Here is a tiny trained network, its code and every weight. The questions are about switching its units off for an input and a class, where a switched-off unit gives its printed mean instead of its output.

import numpy as np


def w(rows, s, z=0):
    codes = np.array(rows[::2]) - 128.0
    scale = np.full(codes.shape[1], s)
    scale[-1] = z or s
    return codes * scale


def norm(h):
    return h / np.sqrt((h * h).mean(-1, keepdims=True) + 1e-5)


def f(y):
    return y / 2 * (1 + np.tanh(0.7978845608 * (y + 0.044715 * y**3)))


def log_softmax(a):
    a = a - a.max(-1, keepdims=True)
    return a - np.log(np.exp(a).sum(-1, keepdims=True))


def net(x, mask):
    res = np.array(x, float).reshape(1, 6) / 4 @ E
    u = 0
    for l in range(3):
        y = f(norm(res) @ A[l][:, :-1].T + A[l][:, -1])
        res = res + np.where(mask[u : u + 8], y, B[l][:, -1]) @ B[l][:, :-1]
        u += 8
    return log_softmax(norm(res)[-1] @ U[:, :-1].T + U[:, -1])


A, B = {}, {}
E = w([
[69,123,138,65,166,68,109],'x0',
[164,164,249,180,158,86,87],'x1',
[129,34,159,136,118,153,86],'x2',
[130,130,128,125,131,130,131],'x3',
[128,128,129,128,127,127,129],'x4',
[155,124,171,72,36,100,154],'x5',
],0.015)
A[0] = w([
[96,252,81,168,88,65,149,2],'0.n1',
[122,149,175,85,51,107,153,53],'0.n2',
[136,153,129,199,95,154,176,81],'0.n3',
[69,149,136,87,165,89,122,68],'0.n4',
[98,111,148,78,143,107,98,61],'0.n5',
[108,135,88,165,186,125,83,117],'0.n6',
[139,59,143,139,124,143,88,94],'0.n7',
[145,124,131,177,84,145,148,88],'0.n8',
],0.015,0.0088)
B[0] = w([
[164,94,194,7,211,210,131,239],'0.n1',
[79,186,171,142,55,130,136,227],'0.n2',
[161,148,65,99,151,102,50,187],'0.n3',
[194,147,51,147,124,128,29,219],'0.n4',
[143,122,113,129,112,137,33,170],'0.n5',
[62,165,173,146,51,147,158,255],'0.n6',
[161,109,140,61,156,170,111,208],'0.n7',
[135,140,103,135,114,96,44,165],'0.n8',
],0.013,0.0051)
A[1] = w([
[155,136,197,165,161,85,100,53],'1.n1',
[76,128,108,210,233,168,117,17],'1.n2',
[219,136,111,197,105,169,146,47],'1.n3',
[57,112,131,88,162,6,97,56],'1.n4',
[151,61,193,136,163,142,117,68],'1.n5',
[112,145,118,121,217,148,132,3],'1.n6',
[85,150,156,156,148,106,95,36],'1.n7',
[162,171,199,160,170,52,132,53],'1.n8',
],0.013,0.0036)
B[1] = w([
[118,139,97,153,155,108,167,250],'1.n1',
[94,156,169,56,3,99,113,239],'1.n2',
[137,152,97,92,149,107,71,176],'1.n3',
[193,170,62,120,120,138,85,210],'1.n4',
[120,117,147,127,172,126,149,214],'1.n5',
[141,134,160,84,92,143,119,189],'1.n6',
[187,107,151,158,109,139,159,182],'1.n7',
[122,114,86,176,160,140,216,254],'1.n8',
],0.016,0.0037)
A[2] = w([
[158,131,151,73,149,149,155,94],'2.n1',
[93,148,192,120,27,119,135,43],'2.n2',
[112,78,171,138,117,156,97,118],'2.n3',
[96,71,59,107,123,111,194,120],'2.n4',
[187,187,131,117,137,110,103,122],'2.n5',
[108,110,120,109,125,146,125,124],'2.n6',
[123,146,83,80,111,131,88,103],'2.n7',
[118,5,166,110,149,145,90,1],'2.n8',
],0.015,0.0073)
B[2] = w([
[32,119,172,101,105,215,140,186],'2.n1',
[21,141,86,140,68,68,151,250],'2.n2',
[99,217,74,66,73,177,172,174],'2.n3',
[186,87,217,242,246,26,199,184],'2.n4',
[106,41,103,127,119,154,83,224],'2.n5',
[167,204,172,160,110,146,135,163],'2.n6',
[149,102,164,207,141,114,142,255],'2.n7',
[90,189,159,47,224,218,159,193],'2.n8',
],0.012,0.0068)
U = w([
[79,159,151,128,5,79,139,60],'0',
[146,144,169,42,187,201,147,246],'1',
[219,120,81,141,123,100,9,189],'2',
[170,102,171,223,193,61,206,16],'3',
],0.018,0.0014)

Each question gives the input, the list of numbers given to net, and the class t.
The units are the neurons (one row each of A and B). Each row of codes is followed by its name. A weight is (code - 128) times the scale printed after its matrix; where a second scale follows, it is the last column's (A, B and U).
mask holds one flag per neuron, layer by layer. A switched-off neuron (its flag False) gives its mean, the last column of its row in B, instead of its output. The means were averaged over made-up inputs and are rounded, as every weight is.
A unit's drop is (log p(t) with every unit on - log p(t) with that unit switched off) / (log p(t) with every unit on - log p(t) with every unit switched off).
The circuit of an input: a set's keep is (log p(t) with only the set's units on - log p(t) with every unit switched off) / (log p(t) with every unit on - log p(t) with every unit switched off). Starting from the 12 units with the biggest drops (on a tie, the unit counted first), units are removed one at a time, each time the one whose removal leaves the highest keep (on an exact tie, the one counted first), for as long as the keep stays at least 0.8.
circuit, biggest first: the units of the circuit, biggest drop first
unit that matters most: the unit with the biggest drop
k most important neurons: the k neurons with the biggest drops, biggest first
top k neurons in layer l: the k neurons of layer l with the biggest drops, biggest first
drop of u: that unit's drop, to one decimal
input [4,7,-3,-3,-3,-7], class 0: circuit, biggest first : (1.n2)
input [6,-7,6,4,2,-5], class 3: 2 most important neurons : (2.n4, 0.n1)
input [-6,-7,-3,1,-1,-5], class 3: 2 most important neurons : (2.n4, 0.n4)
input [5,4,4,-8,7,1], class 2: 2 most important neurons : (1.n4, 0.n1)
input [2,-7,8,-4,2,6], class 1: circuit, biggest first : (2.n8, 1.n2)
input [7,-6,1,-5,-1,6], class 2: 2 most important neurons : (1.n4, 0.n6)
input [-2,7,-3,2,-3,-7], class 0: 2 most important neurons : (1.n2, 2.n4)
input [5,2,5,-1,-4,2], class 1: 2 most important neurons : (0.n7, 2.n8)
input [-3,-2,-7,-3,2,-7], class 0: 3 most important neurons : (1.n2, 0.n6, 0.n7)
input [-8,4,-8,1,6,6], class 1: top 3 neurons in layer 0 : (0.n1, 0.n4, 0.n5)
input [8,3,6,0,4,-7], class 2: top 2 neurons in layer 0 : (0.n4, 0.n5)
input [-3,-7,-5,-1,-8,-7], class 0: 2 most important neurons : (1.n2, 1.n8)
input [0,3,2,-6,0,1], class 3: 2 most important neurons : (0.n1, 1.n1)
input [3,-7,1,6,4,-6], class 3: unit that matters most : 2.n4
input [6,-3,-4,1,6,5], class 2: 3 most important neurons : (0.n4, 0.n6, 1.n4)
input [6,-3,-1,-1,-8,5], class 2: 2 most important neurons : (1.n4, 0.n6)
input [-6,1,-8,-8,2,6], class 1: top 2 neurons in layer 0 : (0.n1, 0.n6)
input [-8,6,8,-7,-4,0], class 1: top 3 neurons in layer 2 : (2.n8, 2.n3, 2.n7)
input [6,0,-4,3,0,-6], class 0: top 2 neurons in layer 0 : (0.n6, 0.n3)
input [-8,3,-6,-5,4,-6], class 2: unit that matters most : 0.n3
input [-2,-4,-6,-8,1,-1], class 1: drop of 0.n1 : 5.1
input [2,-1,-6,1,-8,0], class 1: drop of 0.n1 : 1.6
